Here is a tiny trained network, its code and every weight. The questions are about switching its units off for an input and a target symbol, where a switched-off unit gives its printed mean instead of its output.

import numpy as np


def w(rows, s, z=0):
    codes = np.array(rows[::2]) - 128.0
    scale = np.full(codes.shape[1], s)
    scale[-1] = z or s
    return codes * scale


def norm(h):
    return h / np.sqrt((h * h).mean(-1, keepdims=True) + 1e-5)


def f(y):
    return np.maximum(y, 0)


def softmax(a):
    e = np.exp(a - a.max(-1, keepdims=True))
    return e / e.sum(-1, keepdims=True)


def log_softmax(a):
    a = a - a.max(-1, keepdims=True)
    return a - np.log(np.exp(a).sum(-1, keepdims=True))


def net(x, mask):
    ids = ['γεζηθλμστψω'.index(c) for c in x.split()]
    T = len(ids)
    res = E[ids] + P[:T]
    r = norm(res)
    for j in range(3):
        rows = slice(2 * j, 2 * j + 2)
        q, k, v = (r @ M[0][rows].T for M in (Q, K, V))
        z = softmax(np.where(np.tri(T) > 0, q @ k.T / 2**0.5, -1e9)) @ v
        o = O[0][rows]
        res = res + np.where(mask[j], z, o[:, -1]) @ o[:, :-1]
    y = f(norm(res) @ A[0][:, :-1].T + A[0][:, -1])
    res = res + np.where(mask[3:19], y, B[0][:, -1]) @ B[0][:, :-1]
    return log_softmax(norm(res)[-1] @ U[:, :-1].T + U[:, -1])


Q, K, V, O, A, B = {}, {}, {}, {}, {}, {}
E = w([
[80,130,165,201],'γ',
[105,143,186,96],'ε',
[115,89,54,143],'ζ',
[115,2,140,153],'η',
[108,154,62,40],'θ',
[182,157,84,116],'λ',
[155,79,159,122],'μ',
[165,88,149,118],'σ',
[154,104,148,121],'τ',
[159,75,163,126],'ψ',
[187,153,109,77],'ω',
],0.026)
P = w([
[148,66,4,216],'0',
[164,41,46,204],'1',
[151,26,88,187],'2',
[141,65,116,168],'3',
[115,101,139,159],'4',
[107,131,131,158],'5',
],0.0037)
Q[0] = w([
[82,221,149,211],'head 1',
[28,103,46,100],'head 1',
[162,111,75,44],'head 2',
[50,146,108,102],'head 2',
[156,90,253,144],'head 3',
[118,226,142,240],'head 3',
],0.027)
K[0] = w([
[31,133,66,130],'head 1',
[179,59,51,219],'head 1',
[145,114,7,112],'head 2',
[80,199,132,97],'head 2',
[177,128,216,151],'head 3',
[94,154,121,254],'head 3',
],0.026)
V[0] = w([
[206,68,43,150],'head 1',
[62,73,113,2],'head 1',
[48,86,143,214],'head 2',
[127,134,132,103],'head 2',
[235,202,168,228],'head 3',
[147,235,65,148],'head 3',
],0.011)
O[0] = w([
[240,198,84,200,255],'head 1',
[164,48,43,77,162],'head 1',
[52,248,102,217,119],'head 2',
[142,104,111,128,118],'head 2',
[197,63,193,221,107],'head 3',
[147,3,59,105,45],'head 3',
],0.0076,0.0058)
A[0] = w([
[64,38,161,92,189],'neuron 1',
[80,77,31,151,141],'neuron 2',
[181,146,251,43,76],'neuron 3',
[159,74,189,153,157],'neuron 4',
[78,65,136,199,107],'neuron 5',
[146,182,121,46,116],'neuron 6',
[91,145,142,130,79],'neuron 7',
[171,203,190,87,102],'neuron 8',
[84,123,162,76,62],'neuron 9',
[38,81,94,112,87],'neuron 10',
[133,81,82,154,3],'neuron 11',
[92,160,102,89,112],'neuron 12',
[117,122,247,86,65],'neuron 13',
[130,135,46,139,38],'neuron 14',
[150,35,121,153,149],'neuron 15',
[78,158,229,83,138],'neuron 16',
],0.018,0.0074)
B[0] = w([
[146,115,223,154,234],'neuron 1',
[180,99,112,137,225],'neuron 2',
[117,100,3,101,243],'neuron 3',
[102,90,108,160,254],'neuron 4',
[153,146,180,37,199],'neuron 5',
[146,151,220,105,201],'neuron 6',
[112,99,129,122,147],'neuron 7',
[132,137,123,196,218],'neuron 8',
[129,133,107,186,172],'neuron 9',
[112,197,123,139,176],'neuron 10',
[128,96,113,204,148],'neuron 11',
[145,102,100,133,172],'neuron 12',
[197,172,102,172,204],'neuron 13',
[66,155,132,142,187],'neuron 14',
[81,175,138,133,234],'neuron 15',
[97,90,40,128,233],'neuron 16',
],0.037,0.0064)
U = w([
[22,129,119,94,133],'γ',
[140,8,188,148,129],'ε',
[135,205,148,154,44],'ζ',
[105,96,139,109,91],'η',
[197,119,137,70,248],'θ',
[121,94,99,203,221],'λ',
[100,101,137,118,70],'μ',
[127,94,135,115,54],'σ',
[104,94,139,109,92],'τ',
[125,93,125,114,4],'ψ',
[122,68,54,68,231],'ω',
],0.013,0.003)

Each question gives the input, a string of symbols that net reads in full, and the target symbol t.
The units are the heads (2 rows each of Q, K, V and O) and the neurons (one row each of A and B). Each row of codes is followed by its name. A weight is (code - 128) times the scale printed after its matrix; where a second scale follows, it is the last column's (O, A, B and U).
mask holds one flag per unit, heads first, then neurons. A switched-off unit (its flag False) gives its mean, the last column of its rows in O or B, instead of its output. The means were averaged over made-up inputs and are rounded, as every weight is.
A unit's drop is (log p(t) with every unit on - log p(t) with that unit switched off) / (log p(t) with every unit on - log p(t) with every unit switched off).
The circuit of an input: a set's keep is (log p(t) with only the set's units on - log p(t) with every unit switched off) / (log p(t) with every unit on - log p(t) with every unit switched off). Starting from the 12 units with the biggest drops (on a tie, the unit counted first), units are removed one at a time, each time the one whose removal leaves the highest keep (on an exact tie, the one counted first), for as long as the keep stays at least 0.8.
units of the circuit, in order: the units of the circuit, biggest drop first
most important unit: the unit with the biggest drop
which heads matter: for each layer, one digit per head in row order, 1 if its drop is at least 0.15 and else 0, layers parted by /
drop of u: that unit's drop, to one decimal
input η η ε η, target θ: which heads matter -> 011
input τ σ λ η, target γ: units of the circuit, in order -> [neuron 15]
input θ ω ω, target θ: units of the circuit, in order -> [neuron 6; head 2]
input η ψ μ ω θ ω, target θ: which heads matter -> 011
input σ ω σ ψ ω, target ω: which heads matter -> 010
input σ ω η ε ε ω, target ε: units of the circuit, in order -> [neuron 1; head 1]
input ε ψ γ, target ε: which heads matter -> 101
input ε ψ ζ θ, target θ: units of the circuit, in order -> [neuron 6; neuron 12]
input ω ζ ε μ ω η, target ε: which heads matter -> 001
input σ θ γ, target θ: drop of head 1 -> 0.4
input θ γ λ, target θ: drop of neuron 16 -> -0.1
input ζ η ζ η, target θ: drop of neuron 3 -> 0.1
input ψ τ γ θ λ, target θ: drop of neuron 9 -> 0.0
input ψ ε λ, target ε: most important unit -> head 1
